Below are the code and all the weights of a small trained network. Each question names an input and a class and asks about switching units off, where a switched-off unit gives its printed mean instead of its output.

import numpy as np


def w(rows, s, z=0):
    codes = np.array(rows[::2]) - 128.0
    scale = np.full(codes.shape[1], s)
    scale[-1] = z or s
    return codes * scale


def norm(h):
    return h / np.sqrt((h * h).mean(-1, keepdims=True) + 1e-5)


def f(y):
    return y / 2 * (1 + np.tanh(0.7978845608 * (y + 0.044715 * y**3)))


def log_softmax(a):
    a = a - a.max(-1, keepdims=True)
    return a - np.log(np.exp(a).sum(-1, keepdims=True))


def net(x, mask):
    res = np.array(x, float).reshape(1, 8) / 4 @ E
    u = 0
    for l in range(4):
        y = f(norm(res) @ A[l][:, :-1].T + A[l][:, -1])
        res = res + np.where(mask[u : u + 7], y, B[l][:, -1]) @ B[l][:, :-1]
        u += 7
    return log_softmax(norm(res)[-1] @ U[:, :-1].T + U[:, -1])


A, B = {}, {}
E = w([
[189,189,172,190,90,120,107,156,137,113,201],'x0',
[77,72,149,140,141,203,42,214,164,112,98],'x1',
[83,166,170,160,5,138,43,68,161,87,178],'x2',
[67,111,123,133,104,135,42,55,136,77,189],'x3',
[189,139,215,210,211,109,206,156,152,196,135],'x4',
[208,136,118,156,71,158,87,219,50,72,115],'x5',
[77,168,116,58,188,123,179,173,148,122,138],'x6',
[89,129,99,135,189,184,165,113,96,89,255],'x7',
],0.0062)
A[0] = w([
[147,189,143,184,180,94,217,87,104,156,135,24],'L0N1',
[192,77,175,216,131,97,119,114,85,197,157,125],'L0N2',
[183,86,127,170,103,197,143,121,115,205,27,33],'L0N3',
[254,158,142,161,146,132,109,135,164,13,168,4],'L0N4',
[153,126,105,240,96,69,170,69,62,123,150,88],'L0N5',
[240,138,68,87,114,141,69,143,172,184,37,127],'L0N6',
[236,189,27,130,64,127,159,167,108,163,109,31],'L0N7',
],0.0063,0.0024)
B[0] = w([
[82,150,184,83,151,77,159,60,139,191,150,222],'L0N1',
[80,115,108,121,136,150,161,178,233,132,141,232],'L0N2',
[151,111,171,131,180,105,160,160,175,26,124,226],'L0N3',
[138,151,184,124,84,149,195,170,82,194,172,172],'L0N4',
[129,184,107,148,113,118,120,179,147,142,134,212],'L0N5',
[177,51,116,124,168,82,161,180,92,95,90,254],'L0N6',
[229,2,166,110,143,75,111,126,74,156,66,221],'L0N7',
],0.0096,0.0035)
A[1] = w([
[173,192,144,100,137,150,130,225,207,58,154,236],'L1N1',
[116,172,173,55,190,84,254,48,121,184,119,66],'L1N2',
[81,120,158,81,141,235,170,163,120,121,148,106],'L1N3',
[129,159,78,147,114,154,190,153,165,58,197,88],'L1N4',
[88,166,137,57,139,175,62,45,70,124,142,2],'L1N5',
[124,204,197,172,83,71,104,153,173,129,84,183],'L1N6',
[91,135,78,166,196,169,217,127,88,158,76,111],'L1N7',
],0.0067,0.0023)
B[1] = w([
[72,190,140,201,158,169,159,145,127,187,130,211],'L1N1',
[187,133,169,56,107,150,218,91,43,172,78,254],'L1N2',
[84,127,102,205,172,172,87,130,176,115,184,164],'L1N3',
[150,161,127,194,160,107,91,72,140,123,186,152],'L1N4',
[161,115,123,81,166,190,41,118,150,119,123,172],'L1N5',
[119,90,127,112,2,158,220,213,94,222,69,186],'L1N6',
[169,205,184,126,96,156,182,204,183,161,190,175],'L1N7',
],0.0091,0.0057)
A[2] = w([
[115,50,1,73,94,175,113,67,130,52,121,2],'L2N1',
[82,106,68,129,38,108,159,143,110,101,161,116],'L2N2',
[150,171,42,238,33,64,112,204,77,116,150,161],'L2N3',
[125,164,134,34,156,139,188,49,126,175,126,88],'L2N4',
[187,92,58,123,83,71,151,160,168,118,72,165],'L2N5',
[124,131,159,156,134,87,212,109,130,188,117,47],'L2N6',
[22,104,105,140,172,96,161,110,155,206,40,141],'L2N7',
],0.008,0.0022)
B[2] = w([
[138,121,62,69,131,134,54,117,53,125,97,210],'L2N1',
[32,131,94,132,131,172,69,109,231,145,167,148],'L2N2',
[125,190,140,151,155,142,217,2,106,103,173,207],'L2N3',
[85,153,117,164,102,176,132,85,114,160,146,254],'L2N4',
[95,51,171,119,152,126,191,88,115,23,111,236],'L2N5',
[169,109,106,133,58,175,76,145,143,186,154,252],'L2N6',
[211,68,90,209,149,183,181,141,138,125,32,209],'L2N7',
],0.01,0.0054)
A[3] = w([
[131,113,148,160,158,114,88,254,168,138,111,151],'L3N1',
[103,151,134,116,69,98,146,142,138,209,126,57],'L3N2',
[83,197,148,162,108,138,129,106,107,132,201,178],'L3N3',
[183,153,163,142,101,133,213,170,121,164,130,117],'L3N4',
[58,128,122,133,112,106,153,69,140,155,127,3],'L3N5',
[70,163,62,93,146,143,89,79,101,125,155,226],'L3N6',
[96,184,110,107,128,140,86,155,116,145,97,101],'L3N7',
],0.0097,0.0027)
B[3] = w([
[150,210,118,141,175,131,177,14,166,96,194,180],'L3N1',
[133,48,216,89,94,127,128,47,113,121,134,170],'L3N2',
[182,180,117,131,214,129,226,175,154,103,96,199],'L3N3',
[1,122,211,108,138,240,37,31,58,175,159,254],'L3N4',
[97,137,73,146,107,150,130,220,132,60,71,143],'L3N5',
[134,128,42,114,136,107,76,146,179,106,162,206],'L3N6',
[163,81,64,76,134,130,127,61,139,108,177,134],'L3N7',
],0.0096,0.0095)
U = w([
[185,66,169,129,179,85,201,145,77,13,79,158],'0',
[79,126,218,114,105,208,215,69,66,187,160,189],'1',
[77,89,35,66,118,105,24,122,123,64,164,133],'2',
[62,114,162,200,51,111,117,142,194,91,96,36],'3',
[179,173,161,173,67,29,69,248,114,182,146,2],'4',
[102,205,94,207,178,191,178,117,193,73,212,197],'5',
],0.011,0.006)

Each question gives the input, the list of numbers given to net, and the class t.
The units are the neurons (one row each of A and B). Each row of codes is followed by its name. A weight is (code - 128) times the scale printed after its matrix; where a second scale follows, it is the last column's (A, B and U).
mask holds one flag per neuron, layer by layer. A switched-off neuron (its flag False) gives its mean, the last column of its row in B, instead of its output. The means were averaged over made-up inputs and are rounded, as every weight is.
A unit's drop is (log p(t) with every unit on - log p(t) with that unit switched off) / (log p(t) with every unit on - log p(t) with every unit switched off).
The circuit of an input: a set's keep is (log p(t) with only the set's units on - log p(t) with every unit switched off) / (log p(t) with every unit on - log p(t) with every unit switched off). Starting from the 12 units with the biggest drops (on a tie, the unit counted first), units are removed one at a time, each time the one whose removal leaves the highest keep (on an exact tie, the one counted first), for as long as the keep stays at least 0.8.
units of the circuit, in order: the units of the circuit, biggest drop first
k most important neurons: the k neurons with the biggest drops, biggest first
k most important neurons of layer l: the k neurons of layer l with the biggest drops, biggest first
drop when u is switched off: that unit's drop, to one decimal
input [2,6,-2,0,3,6,-6,-8], class 0: units of the circuit, in order => (L0N6)
input [0,4,2,-6,-5,4,-2,5], class 5: units of the circuit, in order => (L1N2, L3N4)
input [-7,8,0,1,3,7,-3,-3], class 0: units of the circuit, in order => (L0N6, L3N4)
input [-8,-8,1,2,-4,0,4,-8], class 0: units of the circuit, in order => (L3N4, L2N5)
input [5,-5,-4,7,-5,-4,-5,-1], class 2: units of the circuit, in order => (L1N1, L1N7, L2N1)
input [4,4,8,-8,4,4,3,8], class 5: 2 most important neurons of layer 0 => (L0N7, L0N1)
input [2,4,1,3,-1,-1,0,0], class 2: 2 most important neurons => (L0N3, L0N2)
input [1,-3,3,0,-4,-3,-3,-3], class 2: 2 most important neurons => (L1N1, L0N3)
input [7,7,-6,0,3,4,1,1], class 5: 3 most important neurons of layer 1 => (L1N2, L1N3, L1N6)
input [-8,5,-5,-5,-3,-5,3,-8], class 0: 2 most important neurons => (L0N6, L0N1)
input [-6,-1,2,6,8,3,2,-7], class 0: 3 most important neurons => (L2N7, L0N6, L0N4)
input [-1,3,-3,7,1,-8,-7,-3], class 0: 2 most important neurons => (L2N7, L3N4)
input [-3,7,-6,0,5,2,7,-6], class 5: 2 most important neurons of layer 0 => (L0N7, L0N1)
input [-3,1,-2,6,6,0,-3,-5], class 5: most important neuron => (L0N2)
input [4,-7,-1,5,-4,-7,4,1], class 5: 3 most important neurons of layer 3 => (L3N6, L3N4, L3N3)
input [-3,5,-8,7,7,-3,-3,-7], class 0: 3 most important neurons of layer 0 => (L0N6, L0N4, L0N5)
input [5,0,4,2,-8,-6,1,-1], class 2: drop when L3N5 is switched off => 0.0
input [4,-1,-8,4,-5,8,8,-2], class 0: drop when L0N7 is switched off => 0.7
input [-8,7,1,-8,-6,8,-4,2], class 0: drop when L3N4 is switched off => 0.1
input [-1,5,-4,1,6,0,-5,-3], class 5: most important neuron => (L3N1)
